Here is a tiny trained network, its code and every weight. The questions are about switching its units off for an input and a class, where a switched-off unit gives its printed mean instead of its output.

import numpy as np


def w(rows, s, z=0):
    codes = np.array(rows[::2]) - 128.0
    scale = np.full(codes.shape[1], s)
    scale[-1] = z or s
    return codes * scale


def f(y):
    return np.maximum(y, 0)


def log_softmax(a):
    a = a - a.max(-1, keepdims=True)
    return a - np.log(np.exp(a).sum(-1, keepdims=True))


def net(x, mask):
    res = np.array(x, float).reshape(1, 6) / 4 @ E
    y = f(res @ A[0][:, :-1].T + A[0][:, -1])
    res = res + np.where(mask, y, B[0][:, -1]) @ B[0][:, :-1]
    return log_softmax(res[-1] @ U[:, :-1].T + U[:, -1])


A, B = {}, {}
E = w([
[213,111,112],'x0',
[64,204,111],'x1',
[160,255,56],'x2',
[75,104,28],'x3',
[18,157,166],'x4',
[103,117,222],'x5',
],0.0064)
A[0] = w([
[147,129,179,11],'neuron 1',
[132,156,2,101],'neuron 2',
[147,154,51,135],'neuron 3',
[174,63,126,202],'neuron 4',
[164,126,144,95],'neuron 5',
[82,130,112,171],'neuron 6',
[127,28,90,210],'neuron 7',
[112,134,27,97],'neuron 8',
[125,196,197,137],'neuron 9',
[139,92,171,124],'neuron 10',
[239,152,134,129],'neuron 11',
[100,161,124,83],'neuron 12',
[172,170,131,128],'neuron 13',
[129,168,186,1],'neuron 14',
[76,173,107,91],'neuron 15',
[96,76,139,187],'neuron 16',
],0.014,0.0047)
B[0] = w([
[156,170,48,147],'neuron 1',
[65,227,24,254],'neuron 2',
[123,229,89,216],'neuron 3',
[235,161,89,223],'neuron 4',
[121,174,124,152],'neuron 5',
[119,90,201,188],'neuron 6',
[229,48,64,238],'neuron 7',
[65,115,22,223],'neuron 8',
[137,3,80,190],'neuron 9',
[172,184,128,179],'neuron 10',
[18,248,200,219],'neuron 11',
[112,78,133,160],'neuron 12',
[66,116,197,173],'neuron 13',
[157,43,48,148],'neuron 14',
[79,68,102,193],'neuron 15',
[167,62,194,199],'neuron 16',
],0.021,0.0086)
U = w([
[43,28,128,58],'0',
[166,80,177,86],'1',
[104,90,162,67],'2',
[212,68,75,253],'3',
[146,234,193,50],'4',
[1,171,9,126],'5',
],0.0053,0.0043)

Each question gives the input, the list of numbers given to net, and the class t.
The units are the neurons (one row each of A and B). Each row of codes is followed by its name. A weight is (code - 128) times the scale printed after its matrix; where a second scale follows, it is the last column's (A, B and U).
mask holds one flag per neuron, in row order. A switched-off neuron (its flag False) gives its mean, the last column of its row in B, instead of its output. The means were averaged over made-up inputs and are rounded, as every weight is.
A unit's drop is (log p(t) with every unit on - log p(t) with that unit switched off) / (log p(t) with every unit on - log p(t) with every unit switched off).
The circuit of an input: a set's keep is (log p(t) with only the set's units on - log p(t) with every unit switched off) / (log p(t) with every unit on - log p(t) with every unit switched off). Starting from the 12 units with the biggest drops (on a tie, the unit counted first), units are removed one at a time, each time the one whose removal leaves the highest keep (on an exact tie, the one counted first), for as long as the keep stays at least 0.8.
circuit, biggest first: the units of the circuit, biggest drop first
unit that matters most: the unit with the biggest drop
k most important neurons: the k neurons with the biggest drops, biggest first
drop when u is switched off: that unit's drop, to one decimal
input [8,-6,2,-3,0,6], class 4: unit that matters most : neuron 11
input [-1,-1,-2,-7,-7,8], class 4: circuit, biggest first : neuron 11; neuron 8
input [6,-1,2,-6,6,-2], class 4: 4 most important neurons : neuron 8; neuron 2; neuron 7; neuron 15
input [-5,-4,-1,-4,-5,-3], class 4: 3 most important neurons : neuron 11; neuron 9; neuron 8
input [-1,1,-3,4,0,7], class 3: 2 most important neurons : neuron 11; neuron 13
input [2,0,-1,-2,4,-1], class 1: 3 most important neurons : neuron 2; neuron 8; neuron 7
input [-4,5,-7,4,2,8], class 3: 3 most important neurons : neuron 11; neuron 13; neuron 10
input [-8,-4,-3,-6,8,-3], class 1: 2 most important neurons : neuron 8; neuron 2
input [-6,-8,6,-3,6,4], class 0: 2 most important neurons : neuron 4; neuron 7
input [-3,-8,5,3,-5,5], class 4: 2 most important neurons : neuron 8; neuron 11
input [6,5,7,-6,7,0], class 0: 2 most important neurons : neuron 9; neuron 2
input [3,-7,2,-7,-5,4], class 4: drop when neuron 11 is switched off : 0.3
input [-5,8,-5,-5,-1,5], class 3: drop when neuron 9 is switched off : 0.1
input [-8,8,2,-1,-7,7], class 0: drop when neuron 2 is switched off : 0.1
input [-2,0,-3,-2,7,-6], class 0: unit that matters most : neuron 4
